Each row is followed by its class.
27	67	-101	-85	-211	115	302	-66	31	-99	-177	-440	267	-17	-66	-190	397	187	351	177	173	-164	25	-299	57	345	-236	453	235	107	-7	-31	-214	24	-56	-21	5 | <210>
305	349	-274	-21	4	-65	-227	-97	-175	-162	-251	-171	-151	-79	-91	297	-112	20	292	-189	14	281	159	-1	-1	-150	4	-211	-208	-150	326	-392	214	311	249	-160	286 | <52>
70	299	-376	94	-50	-247	-290	-15	-30	-131	111	-45	-300	-134	156	-316	-214	-70	224	-56	-24	151	134	267	-26	19	197	-188	-420	-49	420	-233	447	123	176	-168	191 | <117>
-23	174	-139	-59	-241	-14	42	-3	-100	151	-228	-220	121	59	138	-36	193	-34	67	-71	80	140	-117	39	-162	360	-97	50	-131	147	64	-158	6	25	-34	-203	101 | <176>
-51	157	-242	-74	-200	-41	218	120	-35	-230	-166	-418	213	-7	97	-367	218	232	35	19	20	-34	-51	67	-86	305	-122	92	-35	38	-16	-26	6	186	13	-628	-85 | <103>
143	210	-310	-65	-63	81	-84	178	-119	-134	-144	-406	78	-40	3	-190	50	108	216	-10	21	-43	159	-233	114	258	-406	251	-19	-40	154	-273	-70	103	-79	-640	101 | <51>
178	298	-316	-57	-311	143	-190	44	-102	-317	-286	-441	53	-104	143	-190	76	288	319	-104	-70	-33	288	-609	128	134	-186	60	50	137	95	-83	133	92	-44	-487	67 | <52>
56	4	46	26	-363	160	226	-51	-78	-150	-167	-362	237	-153	247	-143	206	-128	1	-33	-195	-67	-50	-110	-30	327	-379	488	135	159	102	304	-291	75	-291	-435	-59 | <103>
137	136	-246	-49	-157	161	269	88	140	61	-97	-302	130	217	120	72	4	101	-56	-67	-51	71	-60	-328	-32	265	-210	330	162	-74	-29	-330	237	81	38	-421	27 | <176>
369	454	-281	73	-249	-216	-213	18	-200	-275	-134	-396	-167	-160	108	-203	-125	43	276	-147	273	211	345	-74	42	-151	-2	-193	-273	12	385	-119	198	19	123	-9	73 | <117>
144	295	-225	-8	-88	-133	-27	-56	-163	316	180	-222	22	-194	174	-206	-159	82	-55	25	298	126	111	329	29	50	259	-26	-438	-55	328	-247	256	-138	273	231	15 | <84>
323	47	-181	-74	-29	6	-216	213	145	-171	-255	-342	34	287	-183	255	118	-35	390	10	-112	173	51	-340	-36	220	-356	276	-63	104	-70	-265	142	108	-177	-549	240 | <117>
385	242	-253	-35	-99	32	167	-233	-261	-111	-126	-197	8	-118	290	-339	25	143	186	-42	184	4	-70	139	-7	-133	151	-142	-207	71	259	-329	292	-73	316	-66	-77 | <155>
89	215	-250	96	-466	11	-68	-35	-234	-352	-219	-160	126	-10	67	-350	154	155	110	101	-67	-56	120	-130	139	284	-327	384	40	147	118	-11	29	190	-55	-307	84 | <118>
103	171	-220	55	-47	-293	-269	-7	-277	146	47	-274	-150	-251	235	-26	7	-21	213	-200	109	178	120	323	-62	-36	126	56	-359	-26	276	-188	-120	10	88	124	214 | <210>
436	146	-324	93	-27	-89	-162	-90	-215	-86	-227	-181	-194	-201	169	38	-166	-11	245	-321	39	102	176	-304	-57	-135	73	-234	-337	-35	284	-427	-86	-4	186	175	266 | <117>
232	179	-164	-128	-196	33	-30	-200	19	-177	-247	-498	24	58	-336	44	132	39	180	-115	-29	0	81	-161	-110	295	-211	-136	50	172	-12	-133	248	339	-201	-504	174 | <103>
77	266	-256	-122	-458	84	0	186	142	-51	-97	-304	181	46	-83	16	80	96	278	92	-104	69	54	-212	1	208	-262	-34	-15	50	-120	-164	103	218	-194	-697	236 | <11>
152	131	-90	-78	-299	32	157	308	154	-297	-238	-381	136	122	-3	173	-36	121	9	-32	17	146	-143	-92	3	74	-358	40	-89	43	-138	-214	170	329	-88	-516	44 | <118>
232	314	-244	14	-46	-153	-287	-26	-389	-13	-152	-165	-157	-372	12	65	-16	-1	167	-25	159	125	301	254	-70	-99	37	-409	-249	162	311	185	106	122	261	128	134 | <84>
331	555	-287	68	-123	44	13	-161	-110	20	-13	-206	-70	-270	115	-97	-99	131	396	-87	161	234	65	-20	-102	-20	176	-237	-321	12	294	-329	377	127	298	11	185 | <84>
197	448	-325	134	-224	-262	-19	-79	-114	49	21	-159	-147	-163	161	-321	-53	-93	27	-50	76	102	-33	443	-85	-117	345	-64	-472	-220	161	-113	101	-18	363	98	25 | <103>
110	424	-358	-56	-254	159	-164	23	-60	93	-209	-339	180	29	-24	-4	227	-88	176	43	-156	-152	181	-249	-25	276	-129	0	5	-17	56	-109	138	-97	95	-495	133 | <117>
231	198	-300	-1	-122	-142	87	106	-283	-193	102	-185	40	28	266	-453	-2	372	234	-31	73	139	-105	252	-28	-84	174	31	-265	-101	175	-403	353	-25	344	-61	-22 | <210>
173	212	-246	-85	-177	-82	-85	230	-110	-232	-76	-382	162	-77	23	-163	331	76	233	30	-20	-90	113	54	-15	223	-476	355	23	44	212	153	-198	344	-36	-672	32 | <125>
57	-36	-210	-67	-246	75	-31	228	-165	-207	-398	-309	44	23	-59	195	214	-35	313	20	-244	-82	-33	-359	-115	357	-286	340	-73	122	95	6	-23	126	-39	-241	164 | <11>
299	399	-237	11	-207	-38	218	-39	-345	-89	132	-217	-13	-242	35	-347	-125	312	129	75	142	71	143	158	-114	-33	259	-215	-213	-12	217	75	384	-30	454	-125	-176 | <155>
201	125	-117	156	-106	-33	-14	221	66	-253	107	-209	-30	-163	7	0	52	47	240	77	-252	-6	117	-165	-17	-70	-275	224	30	-63	-162	62	-174	415	20	-533	153 | <51>
231	186	-307	-13	-68	38	0	-122	-327	-2	-113	-166	-192	9	338	-412	137	176	228	-58	-104	81	-36	261	11	-52	182	215	-119	-13	234	-119	379	52	420	-70	36 | <210>
55	180	-291	11	-243	-64	-335	-7	-2	-324	-243	-335	44	-30	-110	-64	307	-114	402	33	-483	-101	148	-427	8	357	-202	190	-83	182	-79	9	-54	116	-129	-180	242 | <125>
181	144	-126	14	-275	29	203	16	67	-40	-87	-524	73	-56	203	-6	133	131	308	-232	49	-121	78	-101	-155	95	-107	99	34	31	-61	-175	-78	285	-74	-614	162 | <51>
89	98	-322	-29	-263	-72	-349	69	-136	-128	-126	-364	173	-8	227	-257	280	51	266	-72	-177	-42	50	-259	72	73	-301	242	-64	54	67	-142	-188	188	-334	-399	288 | <57>
245	405	-295	155	-230	-160	-27	-81	-297	-81	17	-278	-85	-183	186	-542	-151	172	11	-74	217	104	209	180	-50	-55	326	-208	-407	-108	236	-56	218	-105	311	-17	-34 | <57>
222	272	-132	83	-151	-71	115	-32	-216	77	180	-103	12	-206	94	-92	15	161	-42	46	151	144	36	83	-55	-9	265	71	-285	120	198	-148	302	-80	357	259	-87 | <155>
373	462	-355	49	-45	-57	-45	163	-141	-111	-226	-253	-90	-187	121	-168	-153	22	496	52	184	201	302	-11	75	-116	-2	-151	-286	-31	314	-128	155	-3	370	212	172 | <52>
112	113	-170	-68	-105	145	218	-134	76	-81	-25	-98	153	119	65	-406	137	221	-23	83	147	-122	69	24	164	177	-203	426	124	-43	218	-208	133	203	32	-637	-67 | <52>
212	83	-92	9	-145	112	226	47	-62	-239	-9	-312	183	-138	39	-21	361	14	161	35	-171	-251	-15	-118	-107	111	-342	151	264	86	36	1	-132	409	50	-537	35 | <210>
193	175	-463	-116	-208	29	-294	245	59	-187	-279	-466	71	-23	187	-247	229	105	225	32	-91	-144	18	-136	306	53	-440	463	21	2	-84	-10	-122	111	-117	-326	142 | <176>
58	148	-144	-105	-208	119	-58	192	-145	-141	-191	-386	155	3	-83	-128	218	-140	309	77	-17	-160	21	-377	-38	221	-269	27	78	-28	323	43	-163	286	-251	-574	119 | <155>
176	313	-263	95	-156	42	-43	-171	-78	-67	-181	-96	-3	-148	299	-107	-56	207	282	-115	171	105	-1	129	17	-139	291	-160	-318	-100	213	-352	300	63	394	225	209 | <84>
127	241	-145	111	-276	-177	-58	-230	31	-263	56	-367	-90	-176	20	-296	-60	-36	-75	88	271	-60	231	-208	78	-15	-171	-33	170	-9	91	155	-40	199	-189	-323	-101 | <155>
322	160	-294	-30	148	-113	48	-84	-79	46	257	-184	-52	-20	87	-502	-32	35	259	116	153	27	110	288	79	-66	29	44	-91	-92	260	-271	185	-95	129	-223	8 | <117>
-99	19	-31	-49	-273	190	104	93	-117	-197	-274	-314	283	141	-133	4	263	126	108	-15	-136	-27	-66	-339	-54	470	-165	307	-25	62	131	-162	-4	138	-176	-501	89 | <125>
129	257	-359	-61	-446	214	96	59	-4	-121	-141	-276	258	79	-16	-112	-18	342	102	92	-30	-258	-43	-268	95	284	-183	148	90	35	-181	-294	317	-37	-4	-530	46 | <57>
103	127	-104	-69	-8	167	143	219	-46	-173	-243	-12	107	44	117	20	129	70	145	40	-58	-101	1	95	109	20	-304	357	111	-38	-18	-52	-236	1	68	-899	-128 | <51>
179	318	-122	-77	-373	81	-164	74	-186	-235	-388	-367	-26	-39	-153	4	58	150	200	-11	66	32	2	-282	134	244	-344	327	-75	96	-33	10	-39	52	-63	-286	-40 | <176>
129	81	-180	15	-152	-19	-218	311	152	-401	-40	-396	70	-70	-81	187	235	57	328	-28	-296	-79	177	-653	33	167	-362	381	63	139	-82	-72	-111	259	-246	-559	123 | <52>
236	289	-295	110	-218	-112	-141	-9	-340	190	234	156	10	-155	52	-162	-214	245	117	-42	79	86	124	275	-54	21	250	-16	-411	11	227	-301	208	-96	204	-124	158 | <118>
109	-23	-130	-64	-224	61	10	81	-223	-100	-94	-387	252	148	92	-259	282	67	27	-30	-147	10	-107	51	-29	230	-332	398	1	203	61	-86	152	20	-401	-618	50 | <103>
-194	158	-89	43	-248	80	112	325	223	-276	-8	-206	94	71	-71	213	183	178	-46	103	149	-112	-38	-384	-33	221	-71	156	137	28	13	-207	322	200	141	-382	-99 | <51>
330	358	-164	-1	-332	-12	566	-271	-328	-17	-247	-267	-9	-136	256	-227	-21	55	-21	10	208	85	-49	413	-65	-112	155	-195	-109	-73	22	-111	85	-144	560	60	-221 | <155>
295	446	-159	159	-246	76	-70	21	-199	-199	-124	-113	-14	-76	-1	-147	-50	-77	183	68	14	83	47	-118	70	346	-479	497	-56	154	325	-115	220	199	9	-132	93 | <57>
158	-145	-123	-12	-130	112	94	47	-258	-189	-153	-109	248	64	-100	48	394	33	137	61	-205	-300	-7	-132	-42	258	-302	348	214	41	-78	-51	-323	-50	-39	-429	13 | <84>
-65	282	-214	-3	-304	-22	-171	191	86	-221	-324	-548	-22	49	74	13	-143	-103	364	-4	80	190	109	-556	44	246	-225	88	-75	-69	293	-173	184	258	-246	-114	256 | <11>
165	269	-204	-73	-273	-80	129	38	-350	186	-14	-400	8	-125	259	-166	8	52	103	-34	67	285	-113	267	-102	-55	215	-159	-394	-43	298	-240	271	21	271	100	90 | <117>
51	236	-97	70	-495	-37	-68	38	-167	-294	-247	-260	62	71	-1	83	134	132	-148	-103	-40	24	81	-33	-12	96	-108	158	82	29	-88	57	72	127	-5	-571	-71 | <103>
77	-126	-163	-62	17	179	289	239	-50	-174	-51	-374	238	119	259	-340	290	164	-69	191	-83	-163	-236	-44	-50	181	-213	333	190	45	-83	11	147	65	34	-697	-202 | <11>
-33	110	-171	-15	-349	-78	-133	249	-159	-3	-40	-339	24	52	-39	4	158	36	68	74	-33	-119	64	-141	-73	279	-41	-21	-54	116	-60	-134	94	132	-45	-442	71 | <84>
215	191	-379	110	31	-8	117	143	-291	-254	75	-356	131	-146	328	-290	73	215	236	57	27	-27	54	197	-39	-125	76	45	-30	-169	172	-213	242	-122	343	-344	-38 | <11>
187	363	-203	102	53	-104	10	-223	-131	67	-167	-80	-17	-187	52	-241	-26	-22	288	117	357	38	146	247	80	-74	108	37	-273	11	228	-81	62	-209	286	652	77 | <57>
149	192	-159	64	-372	164	14	15	-250	-281	-132	-553	166	-286	95	124	220	188	91	-71	-239	-131	67	-449	0	127	-123	315	56	23	-1	-17	-124	168	30	-523	14 | <51>
333	411	-309	48	-247	-130	-324	-99	-299	-101	-171	-361	-128	-246	-42	-140	-65	-134	240	-9	-150	241	184	34	10	-91	75	-211	-450	-138	325	65	171	139	282	386	289 | <117>
56	100	-209	-84	-46	43	-270	246	62	-259	-108	-651	70	1	-13	-29	199	-97	341	22	-281	56	-22	-276	42	40	-345	189	16	-154	93	16	-76	545	-351	-818	268 | <118>
140	243	-141	115	-405	79	-146	-32	-270	-385	-212	-452	140	-94	-121	-34	264	157	220	-203	-331	-44	122	-656	-91	317	-162	282	-96	56	-4	-67	-103	63	-127	-284	110 | <125>
295	115	-225	-12	-79	22	-153	-115	118	43	-76	-316	94	24	-131	292	-46	55	131	-52	-12	225	223	-404	29	136	-225	87	49	110	-26	-271	161	125	-191	-115	323 | <52>
210	318	-289	153	-189	-144	-77	-15	-359	-64	209	-100	-28	-381	50	-199	-62	93	-14	51	48	-72	110	128	-137	23	179	-76	-262	-77	344	19	60	70	310	-171	-21 | <210>
279	282	-144	54	-80	-181	-108	62	-33	-146	-73	-179	-90	-220	16	-54	10	-198	325	110	111	117	102	45	-55	-75	65	-243	-214	25	167	40	-115	127	195	102	88 | <11>
225	392	-395	20	-428	-152	-45	-44	-383	-129	30	-83	-4	-141	138	-442	13	322	257	101	14	65	299	80	61	-98	230	-159	-237	34	170	-125	216	-31	414	-92	12 | <118>
208	370	-53	41	-189	1	220	-43	-269	-53	-250	-344	-48	-108	146	-77	23	43	263	-244	192	232	218	73	-30	-98	25	-4	-138	-72	380	-150	47	142	289	218	81 | <103>
282	17	-385	19	-33	-230	-189	-100	-280	-127	-193	19	-119	-110	224	-270	116	-1	295	13	107	92	117	195	-24	-168	289	-29	-428	93	444	-82	78	-156	273	290	145 | <51>
-40	-159	-194	88	-225	150	257	45	-134	-88	12	2	201	174	129	-470	184	333	175	43	-63	-146	-162	158	-107	346	-104	404	83	153	-10	-82	340	-53	-98	-234	118 | <103>
33	225	-281	-49	-258	-89	-140	113	-127	-374	-224	-618	103	-95	20	-252	143	20	292	66	-84	-112	83	-12	47	100	-422	66	79	-70	-25	218	-115	278	-222	-527	89 | <118>
188	7	-189	-111	-238	-275	12	27	-283	3	-202	-435	20	-77	425	-64	165	-24	45	-82	145	252	-80	332	-107	-383	331	-136	-474	-73	263	33	-29	-98	214	163	-32 | <118>
276	158	-305	-103	-63	118	-210	203	110	-94	-215	-495	67	156	-100	192	269	17	412	80	-179	-33	-41	-487	1	186	-178	365	25	-33	-195	-148	60	6	4	-495	113 | <155>
129	227	-170	38	-226	-292	-302	-57	-351	-30	-56	25	-200	21	-168	101	-50	-185	-21	-150	68	160	-9	388	-127	8	74	-296	-376	-104	355	-362	200	217	128	-30	225 | <52>
-24	-178	-63	-130	96	234	-126	55	-35	-126	-420	-480	-1	64	61	230	201	-57	215	-141	-55	-141	-29	-171	39	90	-227	177	73	58	176	-139	87	209	-212	-546	165 | <176>
161	357	-165	139	-222	-147	-50	-72	-341	-54	92	-139	-188	-199	3	-123	-204	173	199	-22	83	209	114	204	-204	64	284	-345	-359	90	160	-140	450	-1	314	-111	40 | <125>
118	223	-186	-2	-237	-155	76	17	-277	76	-4	-370	-78	-219	293	-206	-94	223	81	-69	311	146	267	223	-20	-171	433	-302	-336	-10	304	-172	174	-71	368	-37	-28 | <210>
42	181	-233	45	-371	30	277	18	6	-276	-150	-456	226	-22	-82	-317	112	174	35	215	-112	-125	105	-233	176	123	-97	301	21	-65	-85	-63	2	221	-31	-224	48 | <176>
467	332	-221	65	136	81	140	-109	-294	279	-116	-230	-112	-189	244	-45	-187	-9	317	-201	166	362	0	303	-193	1	-19	-136	-341	-6	284	-318	280	-43	348	192	239 | <52>
-49	72	-136	-88	-308	-110	-148	63	120	-157	-110	-384	151	172	-46	32	158	-89	152	124	89	-80	60	-315	223	23	-188	341	122	-162	49	-179	-219	31	-330	-308	56 | <57>
86	74	-263	-109	-236	132	-18	95	-149	-243	-133	-87	188	89	-55	-485	148	190	361	-11	-43	-329	31	-186	102	355	-383	386	100	-1	198	-82	-221	65	-327	-794	62 | <57>
124	37	-214	23	-391	-152	-179	109	-122	-406	-175	-402	61	56	-116	-3	438	112	156	-3	-37	-26	129	-359	-28	158	-182	434	-24	55	61	-13	-103	148	-94	-360	49 | <11>
-26	196	-193	24	-218	103	37	19	-121	-66	-282	-299	8	32	-52	-145	167	65	276	-124	24	-104	14	45	-126	419	-177	255	-58	99	144	13	180	177	-103	-342	197 | <155>
